In the rows, 128 means zero.
Each row of numbers belongs to one of the things below and depends on some of the facts about them. Some rows are named. Which thing is each other row?

Some things and their rows:
skestu: [120 122  91 116 163 128 150 118 161  78 111 114 128 105 139 128 120 148
  77 128 153 167 114 151 104 119 172 167 142 155 103 121 166 160]
lakepin: [126 124  75 117 158 137 139 134 134 100 121 133 132 109 138 141 132 146
  86 158 138 137 127 144  85 127 145 169 139 146  80 127 156 137]
kolukik: [109  93 143 108 148 146 113 144 117 101 121 135 154 122 147 158 131 112
  95 140 136 133 135 114 113 141 120 125 158 115 129 128 150 148]
vilam: [189  93 174 101 121 142 150 175 116 165 138 126 167 113  86 157 119 132
 106 121 122 125 115  95 162 138 167 109 157 110 149 125 162 123]
plimi: [125 130  92 123 146 143 148 142 140 110 125 130 134 100 135 134 119 147
  93 148 139 141 131 142  89 125 151 165 130 150  92 129 154 132]
britrem: [145  88  51  79 184 111 150 108 157  76 108  96 115 130 130 154 111 140
  60 146 146 167 105 151 117 134 163 157 158 127  64 133 151 165]
divo: [196  89 182 105 117 142 155 173 121 168 139 125 164 114  81 155 115 134
 109 120 115 124 117  95 163 137 165 106 154 112 154 124 163 123]
stafas: [123 137  87 121 152 137 144 138 133 106 121 132 132 112 139 135 127 140
  90 160 137 134 127 140  90 125 140 171 135 150  84 127 148 137]
kipo: [123 102  98 131 167 126 150 142 110 105  96 154 129  80 122 147 128 160
 100 150 131 114 167 141  76 133 146 201 113 132  99 162 191  93]
fifo: [113 100 149 115 144 162 118 144 121 103 115 130 157 122 145 156 128 110
 101 140 145 129 132 115 113 137 131 124 158 119 123 127 150 138]
vato: [189  81 160  88 133 138 145 173 114 152 134 126 172 119  85 166 134 132
  94 136 127 128 111  90 158 147 158 108 164 108 133 128 158 130]
dreki: [121  71 122  80 171 146 118 140 111  86 117 126 175 137 132 184 160 119
  69 172 153 131 113 113 115 153 117 126 183 103  86 141 139 155]
grusu: [108  85 142 117 148 176 140 124 113  99 107 133 151 149 148 151 103 125
 109 155 155 120 133 109 119 147 136 130 162 113 122 148 156 133]
meva: [101  87 139 102 157 149 108 142 120  93 119 137 157 126 150 160 138 108
  90 143 137 137 134 119 113 142 118 125 157 116 121 129 147 148]
truflaver: [ 77 142 162 205  97 193  65 179 125  93  63 124 122 110 206 151  82 163
  79  88  30 139 179  61 127 159 169 120 177 170 148 164 129 146]
nupos: [128  72 108 104 160 158 130 137 119  81 121 136 175 137 131 174 152 118
  74 165 161 139 101 108 117 147 127 121 192  94 105 149 142 153]
drudin: [198 128 129  91  90 150 184 164 136 168 188 135 162  81  77 134 137 182
  86 140 120 139 125 128 149 130 178 164 131 171 117 143 171 126]

There are 3 kinds of fact about the things: η, ξ, Λ.
bakol | η redrul | ξ c
birar | η flizisan | ξ a
botri | η bokul
bozem | η tuskifler | ξ h | Λ gesan
brafim | η tuskifler | ξ c
braflar | η grudo
breban | η ruven | ξ f
bribropa | η stomum
bribrum | η klopi
brista | η trusti | ξ a | Λ stazek
britrem | η botri | ξ d | Λ nakel
bruflu | η riledra
brupla | η stomum | Λ pleto
bugregris | η drali | ξ e | Λ brupla
datradrul | η vato | ξ m | Λ tuklas
deber | η stomum | ξ g | Λ dibris
deza | η stepodrer
dibris | η tadrel | ξ h
ditam | η drudin | ξ b
dolem | η flidrafle | ξ b | Λ brista
drali | η kedus
drave | η lape | Λ drokarak
dreki | η tastuk
dritran | η grabik | ξ b | Λ bugregris
drokarak | Λ fidru
droplefi | η stomum | ξ i | Λ triplum
drudin | Λ zarok
dufli | η riledra | Λ stomum
duskar | η grabik | ξ a
fekleton | η sobrages | ξ c | Λ vogra
feskim | η grabik | ξ e
fetre | η grafur | ξ f | Λ vekli
fevivum | η budem | Λ kletir
fidru | η botri | ξ a | Λ gabrik
fifo | η fevivum
flidrafle | Λ lastipe
flizar | η zarok | ξ i
flizisan | Λ dolem
flodras | η fupiza | ξ a
flusel | η stomum | ξ e
fudra | Λ drudin
fupiza | η stosta | Λ britrem
gabrik | η gratu | Λ nevun
gadrer | η redrul | ξ g | Λ grabik
gesan | η vato | ξ f | Λ voflal
gopu | η riledra | ξ a | Λ stika
grabik | η stomum | Λ grenir
grafes | η flidrafle | ξ e
grafur | η bokul
grapo | η nibal | ξ h
gratu | η gagas | Λ pokoplo
grenir | η bribrum | ξ a
grines | η klopi | ξ a
gristal | η stomum | ξ a | Λ nistur
grodrabir | η flizisan
grubem | η gagas | ξ c
grudiner | η fudra
grudo | η vilam
grusu | η gagas | ξ f
kaploren | η vato | ξ h
kapudel | η grodrabir | ξ d
kedus | Λ lostir
kibik | η vilam | ξ l
kipo | η koridra | ξ m | Λ kloro
klabri | η lastipe | ξ a | Λ roko
klasim | η tuskifler | ξ a | Λ nastu
kleski | η klopi | ξ f
kletir | η grodrabir | ξ e | Λ gadrer
klili | η zarok | ξ b
kloro | η riledra | ξ m | Λ riledra
klotus | η stomum | ξ h
kloza | η sobrages | ξ k
kolukik | η lape | ξ b
lakepin | η grodrabir | Λ muplel
lanu | η tastuk | ξ j
lape | η madri
lastipe | η stosta | Λ dritran
lodrus | Λ pastak
lostir | η lastipe | ξ i | Λ fupiza
meva | η drokarak | ξ b
migreva | η klopi | ξ h
mobrek | η vato | ξ c
modomo | η vilam | ξ d | Λ dufli
muplel | η trane | Λ skekli
nakel | η divo | ξ c | Λ situm
napo | η ruven | ξ a | Λ vumi
nastu | η vilam | ξ c | Λ tadrel
nevun | η gagas | Λ klabri
nilemim | η stepodrer | ξ e
nistur | η brupla | ξ d
notrik | η bribrum | ξ h | Λ flizisan
nufo | η riledra | ξ f
nupos | η grafur | ξ c
pastak | η bribrum | Λ brafim
pelu | η gagas | ξ h
pigin | η vilam | ξ e | Λ gopu
pladru | η vato | ξ l | Λ gristal
plekezo | η lape | ξ d
plesino | η vato | ξ e
plesti | η fupiza | ξ e
pleto | η grabik | ξ k | Λ fetre
plimi | η trekinu | Λ fekleton
plitruk | η grodrabir | ξ l
plostim | η tuskifler
pokoplo | η lastipe | Λ redrul
ratru | η vato | ξ k | Λ skekas
redrul | η stosta | Λ lakepin
riledra | η lodrus | Λ modomo
roko | η stomum | ξ c | Λ sogilo
ronak | η sobrages | ξ f
rostusin | η trane | ξ g
ruven | η lodrus
sistupu | η gagas | ξ b | Λ datradrul
situm | η fevivum | ξ g | Λ ratru
skekas | η tastuk | ξ h | Λ skestu
skekli | η tastuk | ξ d
skestu | η vilam | ξ k | Λ droplefi
skovar | η stomum | ξ b
sobrages | η madri
sogilo | η nibal | Λ pelu
stafas | η klopi | Λ trekinu
stamir | η kedus | ξ b
stazek | η grabik | Λ fudra
stepodrer | η drudin
stika | η vilam | Λ fevivum
stofil | η stomum | ξ k
stomum | Λ deber
stupu | η fupiza | ξ l
tadrel | η kedus | Λ vedre
tastuk | η bokul
tato | η klopi
tedres | η tastuk | ξ m
tedritan | η grodrabir | ξ g
tigu | η drali
tipe | η grudo | ξ c
todal | η fupiza | ξ d | Λ notrik
todin | η ruven
tragifi | η bokul | ξ a
trasu | η riledra | ξ i
trefim | η grodrabir | ξ c | Λ kedus
trekinu | η koridra | Λ pigin
trepin | η budem | ξ f
triplum | η gagas | ξ a | Λ todal
trisutre | η klopi | ξ c
trokol | η trusti | ξ i
truflaver | η riledra | ξ b
trupla | η grabik | ξ d
trusti | η divo
tuduk | η lastipe | ξ k
tufubri | η sogilo | ξ j | Λ trefim
tuklas | η vapa | ξ g
tuskifler | η drudin
vaflu | η riledra | ξ g
vapa | η stosta
vato | η drokarak
vebrabrun | η vilam
vedre | η fupiza | ξ f | Λ flidrafle
vekli | η stomum | Λ lodrus
voflal | η vilam | ξ a | Λ kipo
vogra | η lodrus | ξ a
volebre | η stepodrer | ξ c
vumi | η koridra | ξ g | Λ zapi
vumo | η klopi
zapi | η madri | ξ c | Λ vumo
zarok | η divo | Λ klasim
zoplem | η budem | ξ a

Rows to name:
No name comes twice in this set of rows, the named rows included.
[124 109  73 102 186 117 144 117 155  67 101 109 130 113 139 143 129 148
  64 138 158 171 105 151  93 128 174 166 150 137  85 121 161 172] -> ratru
[107 132 106 103 126 150 149 129 140  98 153 135 142  93 137 122 148 159
  68 138 142 147 138 150 108 127 138 186 130 183 118 138 171 142] -> dolem
[223 153 100 131 107 101 170 178 121 188 143 125 137 127  81 123 115 146
 100 160 110 126  92 121 164 121 152 158 128 165 123 102 140  99] -> fevivum
[222 129 153 142 122 115 176 143 202 208 190 120 170  85  88 146  30 133
 159 110 126 110 146 141  81  71 164 160 102 135 120 126 170 135] -> brupla
[103 196  85 230  82 155  92 172 126 106  56 123  93 125 199 128  67 180
  84 130  35 148 160  94 139 140 164 177 156 227 109 154 112 119] -> gopu
[ 86 133 159 189 108 191  84 170 124  94  67 119 133 117 187 151  87 152
  87 104  67 134 159  69 118 150 165 121 176 155 135 155 133 141] -> todin
[193 129 136  91 110 133 193 153 144 151 162 117 151  84  73 124 142 181
  72 126 131 144 112 127 156 126 186 166 135 178 134 131 179 124] -> flizisan
[149  96  52 100 182 137 148 112 124 116 141 139 148 142 133 172 105 170
  88 196 144 139 133 135  82 148 164 159 141 113  44 146 149 163] -> fetre
[218 151 170 161 105 100 192 140 199 201 165 110 159 102  84 118  48 108
 149 116 147  86 126 152 103  48 112 189 112 170 155 122 171 101] -> grabik
[125  53 104  63 151 154 124 125 121  77 119 116 149 150 141 181 140 108
  73 163 150 142 113 127 143 152 114 128 193  98  85 151 134 153] -> skekli
[122 122  73 128 119 183 152 127 143 104 165 156 163 100 149 145 126 156
  95 160 151 148 129 146  88 125 150 167 141 148  86 151 144 152] -> nastu

The same things again, as new rows of numbers:
Some rows with their names:
trekinu: [129 112 161 105 141 111  85 153 139 147 149  98 126 156 128 156 154  78
  85 127 168 153 169 126 151 116 156 138 118]
kipo: [ 95  96 140  76 157 110  90 157 128 132 168 116 100 118 162 152 176 105
 123 174 184 154 163 153 194 112  86  69 101]
stika: [116 115 172 109 161  84  75 157 164 117 144  98 129 136 169 171 155  96
 123 134 172 141 160 142 147 140  60  79 108]
gratu: [125 110 148  96 140 115  91 144 129 151 158 107 117 154 125 156 157  82
  83 132 165 158 167 113 152 114 159 130 114]
lape: [130 106 151  94 136 112  96 148 122 151 152 102 122 154 122 161 160  79
  89 130 152 156 176  96 156 117 163 118 112]
madri: [128 104 151  94 136 110  98 149 123 150 152 102 122 154 123 158 160  79
  89 130 150 157 172  96 157 118 162 119 114]
rostusin: [106 110 149  88 162  92  97 148 142 128 160 101 110 129 156 161 166 109
 129 144 147 150 151 103 161 136  83  75 117]
volebre: [120 120 141  87 158 107 100 135 136 119 154 110 125 138 161 146 163  88
 118 128 153 136 167 104 161 142  81  65 104]
triplum: [ 69 111 140  80 162  85  74 140 137 144 188 117  93 120 151 187 162 126
 114 127 150 150 147 102 133 109  81  86 120]
droplefi: [ 52 110 133  95 156 121  93 128 146  92 169 122 106 110 134 147 175 131
 121 113 141 102 136 145 151  91  69 110 167]
stomum: [ 99  80 161 100 139 147 128 167 135  95 168 118 118 113  97 113 162  89
  80 115 153 121 143 173 178  87 149 152 179]
gristal: [ 69  87 163 102 159  92 110 162 163  89 172 122 106 104 126 148 165 134
 124 127 143 126 122 143 155 110  77  99 168]
meva: [113 118 150  90 154  93  97 137 129 121 148 107  99 128 171 170 167 110
 123 151 145 149 147 110 155 134  87  66 111]
trupla: [ 74  98 148 103 157  91 117 154 154  73 140 107  98  93 132 134 179 140
 148 142 126 118 116 157 163  98  86 100 184]
grapo: [ 97  99 159  92 152  83 100 158 138 129 168 117 115 134 148 171 164 114
 114 136 146 155 152  97 155 133  77  72 119]
lastipe: [118 114  90  99 105 118 116 159 150 174 163  95 116 219 114 127 163  93
  94 155 185 170  84 113 154 131 122 176 117]
dritran: [ 84 107 156 121 162 115 129 125 172  56 152 144  98 118 130 122 173 148
 128 150 153 115  91 155 161 127  79 105 170]

Name these rows:
No name comes twice in this set of rows, the named rows included.
[107 117 134  97 139  91  91 172 165 142 155  71 121 163 166 152 158 101
 132 146 173 150 109 143 153 139  46 124 124] -> gadrer
[125 118 144  87 160 106  94 126 135 122 151 111 120 131 162 155 159  83
 115 126 151 134 174  99 156 141  91  50  94] -> nupos
[ 87  99 153 114 162 117 117 138 169  78 165 141 115 125 125 128 167 138
 123 134 159 116 119 147 166 126  67  95 156] -> vekli
[ 97 111 155 104 162 129 115 141 163  70 157 118 128 113 142 116 161 100
 114 108 157 101 137 162 164 124  63 102 159] -> roko
[ 80  91 160 102 154 111 120 151 156  78 156 119 123 110 128 137 173 112
 122 122 136 111 135 136 168 119  67  91 166] -> bribropa
[110 108 147  86 165  89  92 142 142 128 158 102 108 124 160 166 164 106
 130 147 148 151 154 103 159 138  83  60 106] -> tedritan
[ 69 113 148  79 156  88  76 130 139 130 184 125 100 118 159 188 161  99
 102 123 157 146 147 104 130 116  80  78 111] -> notrik
[ 87 103 163 102 153 110 123 146 147  73 146 113 110 108 145 139 176 121
 127 134 130 115 122 145 164 119  70 101 172] -> skovar
[ 95 121 129  92 165 114  75 126 132 149 186 108  97 142 155 172 159 142
 122 130 154 140 149 104 152 125  71  90 120] -> situm
[117 120 147  98 143 106  97 127 145 135 155 127 113 154 119 148 161  75
  82 142 176 161 149 103 146 120 176 132 106] -> tadrel

The same things again, as new rows of numbers:
Named rows:
pladru: [124 145  91 110 137 157 120 114 129 140 124 129 133 169 170 123 136 146
 143 192 138 117 100 133 120 136 119 162 149 116 162 140 143 126 123  90]
kaploren: [154 125 100 118 137 141 101 124 117 121 118 147 145 146 117 127 136 135
 117 144 136 114 121 135 108 149 138 162 149 105 168 147 103 106 143 127]
migreva: [142 121 126 127 129 136 108 128 117 122 120 150 140 134 112 129 133 122
 121 109 125 130 125 133 123 128 138 141 131 117 141 139 118 112 147 151]
bokul: [148 125 158 128 128 113 130 139 132 119 120 113 116 114 115 116 111 112
 133 106 120 120 139 129 131 131 135 132 126 119 115 109 130 129 155 161]
tuskifler: [153 124 133 123 134 123 126 130 131 117 124 120 131 126 108 114 122 128
 125 138 136 115 136 129 118 140 132 144 136 117 134 123 121 121 143 121]
klotus: [111 112 119 141 120 148 112 126 119 122 131 187 132 143  99 120 125 127
 124  96 128 146 136 131 110 108 139 107 110 131 110 134 117  98 150 127]
skestu: [124 135  96 124 131 133 129 157 134 144 112 111 122 152 146 157 121 138
 149 146 127 139 120 122 135 129 121  85 147 127 125 161 188 144 104 140]
tuklas: [135 111 167 119 122 166 112 149 131 115 112  87 170 135 103 136 148 132
  97 103  98 136 118 110 156 139 128 107 120 132 133 137  99 121 126  85]
deza: [155 125 132 121 135 126 125 130 129 118 125 121 131 127 107 114 123 129
 123 139 135 114 137 130 117 138 133 145 138 116 138 123 121 120 144 118]
tragifi: [120 123 176 136 131 108 138 129 118 123 119 116 111 102 128 113 112 111
 137  78 119 120 144 131 138 155 138 125 132 117 107 121 101 129 157 190]
mobrek: [131 128 128 121 147 156 109 117 113 119 123 127 141 142 125 107 131 146
 130 150 139 112 118 136 118 172 137 163 155 109 161 152  86 111 143 116]
dufli: [137 141 120 142 121 133 136  68 142 124 178 174 130  78 121 212 142 101
 133 151 151 138 107 136 138 139 127 178 105 157 163 127 228 173  80 186]
tufubri: [131 136 101 121 118 128 123 128 128 144 122 131 123 148 153 149 132 128
 132 142 125 135 115 131 126 107 123 131 131 129 134 135 152 130 114 135]
breban: [ 97 138 137 151 150 119 141  94 116 106 166 176 159  92  96 140 161 109
 143  74 149 138 130 140 148 115 132 160 116 131 149 157 160 139 138 175]
grapo: [140 122 127 128 128 137 106 128 119 121 121 151 141 133 110 130 133 122
 122 105 123 131 126 131 125 128 138 139 127 119 138 138 118 112 146 153]
gagas: [150 122 140 127 133 125 130 132 132 118 127 120 131 123 105 118 123 126
 124 128 132 120 137 127 122 133 132 138 130 121 126 120 124 122 143 124]
ratru: [138 141  75 113 136 137 126 145 134 149 111  89 120 168 149 154 131 151
 146 169 139 115 116 134 118 147 122 105 169 116 149 177 185 134 101 114]

Which thing is each row?
No name comes twice in this set of rows, the named rows included.
[110 140 131 149 124 149 117  64 131 123 176 193 131  76 127 218 145 103
 134 136 145 136 101 141 143 163 133 169 107 158 175 142 203 171  74 199] -> kloro
[138 136 126 136 115 149 133  73 145 126 168 171 124  88 131 207 134 105
 130 164 146 128 102 134 133 159 128 174 108 152 159 117 216 166  83 174] -> riledra
[120 123 115 131 105 159 136 104 143 138 136 165 106 134 146 154 111 127
 126 173 133 127 117 126 110 150 125 116 109 144 116 101 166 135 106 113] -> stomum
[ 93 113  63 144 122 140 142 161 129 134 130 235 117 142 138 107  97 141
 135 184 139 178 146 100 107  83 114  67  91 157  76  91 114 126 113  97] -> stazek
[115 128 129 130 115 149 140  92 130 141 132 139 110 117 169 161 119 127
 126 162 134 114 113 131 123 192 125 136 130 133 136 116 134 142  99 142] -> voflal
[ 96 138 137 156 152 114 141  87 117 106 176 183 164  84  89 149 165 105
 146  67 152 143 130 143 152 110 134 167 112 135 155 163 169 142 134 184] -> nufo

